Each matrix's rows are made from only a few directions, up to rounding. Fill in the rest of each cut row.
In the rows, 128 means zero.
From 3 directions:
[[ 75 135 135 125 171 127 126]
 [102 104 144 102 133  68 160]
 [164 125 136 128 117 125 121]
 [125 132 117 134 121 141 128]]
Cut rows and their ends:
[207 132 141 136 109] -> [142 100]
[133 124 128 125 121] -> [121 133]

From 2 directions:
[[118 110 148 113 141 145 133]
 [130 184 146 202  85 159  82]
 [164 196  59 189  77  70 105]]
Cut rows and their ends:
[142 158 104 157 105] -> [109 116]
[110  95 163  99 153] -> [158 138]

From 2 directions:
[[142 142 103 143 115 148 122]
 [128 129 122 132 130 131 133]
 [131 109 201  81 100  94  69]]
Cut rows and their ends:
[126 129 120] -> [133 134 131 138]
[126 130 116] -> [136 135 133 141]
[121 120 143] -> [119 133 117 129]
[131 132 120] -> [133 126 133 129]
[130 130 124] -> [130 127 131 128]
[126 126 133] -> [125 129 125 127]

From 3 directions:
[[153  48 110 105 100 170 120]
 [128 130 140 130 129 137 125]
 [103 184 119 139 145  79 134]
 [109 135 137 127 124 129 109]
 [ 76 186 149 137 136 103  98]]
Cut rows and their ends:
[120 174  93 136 147  64] -> [155]
[106 168  99 131 139  73] -> [136]
[124 168 108 137 145  81] -> [151]
[119 121 121 122 122 126] -> [118]
[ 94 149 104 123 127  89] -> [114]
[145 110 122 126 126 137] -> [138]

From 3 directions:
[[131 114 125 159 145 138 104]
 [138 106  56 188 119 122 175]
 [158 139 147  91  79 111 160]
 [167 134 181  92  90 121 118]]
Cut rows and their ends:
[101 138 143 110] -> [153 135 106]
[151 124 132 129] -> [106 123 138]
[123 118 125 153] -> [150 138 104]
[142 132 164 109] -> [120 129 108]
[ 73 130  96 145] -> [182 141 116]
[140 124 110 137] -> [111 121 153]

From 2 directions:
[[110 144 116 146 119 143 139]
 [188  66  82 159 112 100 204]
 [215  49 178  51 167  57  88]]
Cut rows and their ends:
[151 106 133 116 134] -> [111 128]
[120 137 135 123 131] -> [132 116]
[168  93 162  81 152] -> [92 95]
[ 99 157 139 125 129] -> [145 106]

From 2 directions:
[[147  94 138 139 113 130 152]
 [ 99 154 144 125 144 129 130]
 [120  93 179 149 121 135 187]]
Cut rows and their ends:
[130  88 169 148] -> [117 134 181]
[147 108 121 131] -> [117 128 131]
[143 104 132 135] -> [117 129 143]
[135 146  97 116] -> [131 124  94]
[105 187  97 106] -> [151 123  75]
[ 95 141 164 133] -> [142 131 153]

From 2 directions:
[[ 81 153 171 132 124  73 174]
 [ 81 114 131  74 121 121 149]
 [130 104 103  94 126 158 111]]
Cut rows and their ends:
[125  92  92] -> [ 72 125 170 106]
[168 129 114] -> [158 133 148 103]
[108 114 121] -> [ 92 124 135 132]
[160 139 128] -> [167 133 131 115]

From 2 directions:
[[144 145 138 133 119 136 105]
 [122 114 120 132 155 126 138]
 [127 128 128 127 125 127 129]
 [138 134 131 135 136 133 115]]
Cut rows and their ends:
[111 113 120 119 125 119] -> [153]
[ 93  95 111 112 131 110] -> [178]
[ 88  96 111 105 115 107] -> [184]

From 3 directions:
[[133 158 133 205 104 118 150]
 [154 106 114 146  98 141 173]
 [131  90  98 100 158 106  92]
 [101 177 188  76 118 174 142]]
Cut rows and their ends:
[139 134 118 186 114] -> [114 141]
[101 116 122  61 187] -> [105  51]
[138 138 133 161 101] -> [138 162]
[136 108 132  78 118] -> [157 152]

From 2 directions:
[[135 143 122 120 126 129 117]
 [153 164  94  96 155 133 138]
 [130 142 136 129  99 125  87]]
Cut rows and their ends:
[142 175 134 119  70] -> [124  35]
[128 127 127 127 132] -> [128 132]
[139 141 109 112 150] -> [131 145]
[129 143 140 132  90] -> [124  76]
[126 122 129 130 132] -> [128 136]
[121 121 139 138 114] -> [126 116]
[133 135 122 122 134] -> [129 131]

From 3 directions:
[[119  76 112 150 160 138 115]
 [112 146 105 172 167 120 115]
 [139 132 150  94  91 128 141]
 [119 219 187  96  39  77 169]
 [164  73  58 138 219 198  84]]
Cut rows and their ends:
[158 138 135  82 103 148] -> [134]
[132 186 117 138 137 123] -> [125]

From 3 directions:
[[102 138 151  69 152 133 108]
 [117 129  97 147 129 104  90]
 [129 110  48 108  47 105 177]
 [ 90 148 182  58 190 139  77]]
Cut rows and their ends:
[123 134 167  90 148 148] -> [138]
[109 125  69 129 106  93] -> [97]
[143 123 112 174 119 121] -> [129]
[169 126 201 157 146 175] -> [185]
[171 110 113 162  73 143] -> [212]
[137 125 138 117 117 141] -> [160]

From 2 directions:
[[143 130 110 164 134 134 127]
 [142 104 102  52 108  46 122]
 [126 149 138 214 148 199 132]]
Cut rows and their ends:
[139 138 118 190 141] -> [161 129]
[133 127 121 132 128] -> [124 127]
[113 125 146  89 122] -> [119 128]

From 3 directions:
[[116 175  87 176 178 217 160]
 [166 152  64 190 216 133 192]
 [112 135 137 125 114 154 119]
 [128 148 107 156 156 162 150]
 [ 96 132 140  68  95 168  60]]
Cut rows and their ends:
[125  83 225 182  38] -> [ 44 192]
[ 96 157 134 152 119] -> [204 137]
[143 133 107 146 157] -> [122 148]
[130 117 104  33 133] -> [117  38]
[128 127 152 185 115] -> [120 184]
[115 170  55  74 189] -> [221  61]

From 3 directions:
[[128 119 123 134 130 111 129]
 [111 138 136 103 103 143 131]
 [132 150 121 138 134 150 150]
 [169 105 149 146 178 139  67]]
Cut rows and their ends:
[ 78 113 138  70  61 101] -> [125]
[101 150 123 107  93 140] -> [160]
[104 117 126 108  98 102] -> [133]
[139 125 121 146 144 120] -> [130]
[166 131 132 160 176 151] -> [109]
[114 145 128 114 109 145] -> [145]
[129 129 123 134 130 124] -> [135]

From 2 directions:
[[115 146 131 123 141 115 141]
 [131 151 116 111 144 129 102]
 [141  98 129 141 106 142 124]]
Cut rows and their ends:
[159 143  97 101 138 155] -> [48]
[ 99 119 156 150 122 102] -> [200]
[120  87 152 160  98 123] -> [182]
[113  82 159 167  95 117] -> [200]
[ 88 118 165 156 121  92] -> [224]

From 3 directions:
[[ 91 112 142  73 196 116 141]
 [161 196 124 113  91 130 108]
 [125 130 125 118 118 126 105]
 [127 100 122 157 111 132 122]]
Cut rows and their ends:
[102  50 121 166 125] -> [130 117]
[ 80  59 137 114 192] -> [121 148]
[117  92 127 149 135] -> [130 138]
[119 158 150  80 207] -> [120 193]
[106  94 135 128 167] -> [126 155]

From 3 directions:
[[106  64 184 184 125 168 194]
 [ 98  61 157 174 131 164 147]
 [165 199  97  71 112  77 117]
 [138 168 106 110 145 126  98]
 [152 187 121 106 139 121 132]]
Cut rows and their ends:
[116  76 153 147 102 126] -> [164]
[134 125 137 124 113 117] -> [151]
[122 122 132 139 138 143] -> [125]
[132 134 128 124 126 125] -> [131]
[140 164 113 111 138 122] -> [112]
[121 110 129 134 123 128] -> [126]

From 2 directions:
[[110 138 125 125 133 121 128]
 [109 137 126 125 133 121 129]
 [146  99 147 133 118 145 145]]
Cut rows and their ends:
[118 129 131 127 130 126] -> [133]
[135 105 145 131 121 140] -> [144]
[124  98 154 130 121 142] -> [156]

From 2 directions:
[[133 137 160 132 177 116 153]
 [ 90 123 113 112 119 122 121]
 [124 129 132 127 136 125 132]]
Cut rows and their ends:
[ 61 129 133 102 162] -> [104 141]
[174 127 122 146 101] -> [145 117]
[139 142 178 135 201] -> [111 166]
[146 131 137 136 134] -> [130 133]
[111 127 124 121 128] -> [125 127]
[129 132 143 129 151] -> [122 140]
[133 130 133 130 134] -> [128 131]

From 2 directions:
[[125 125 126 129 126 127 125]
 [152 169 145 126 143 147 173]
 [120 154 130 154 125 141 170]
 [183 184 161  99 162 153 177]]
Cut rows and their ends:
[116 119 121] -> [137 121 124 123]
[149 165 144] -> [127 142 145 169]
[123 131 127] -> [135 125 130 135]
[156 202 154] -> [142 148 163 218]

From 3 directions:
[[128 132 167 118 137 163 148]
 [148 127 175 130 154 173 178]
 [112 140 164 108 119 159 120]
 [114 138  49 134  67  64  32]]
Cut rows and their ends:
[102 146 158 102 103 154] -> [95]
[124 117 153 123 166 141] -> [176]
[139 132 127 134 119 133] -> [122]
[133 123 109 136 130 111] -> [128]
[144 140  92 142  82 111] -> [73]
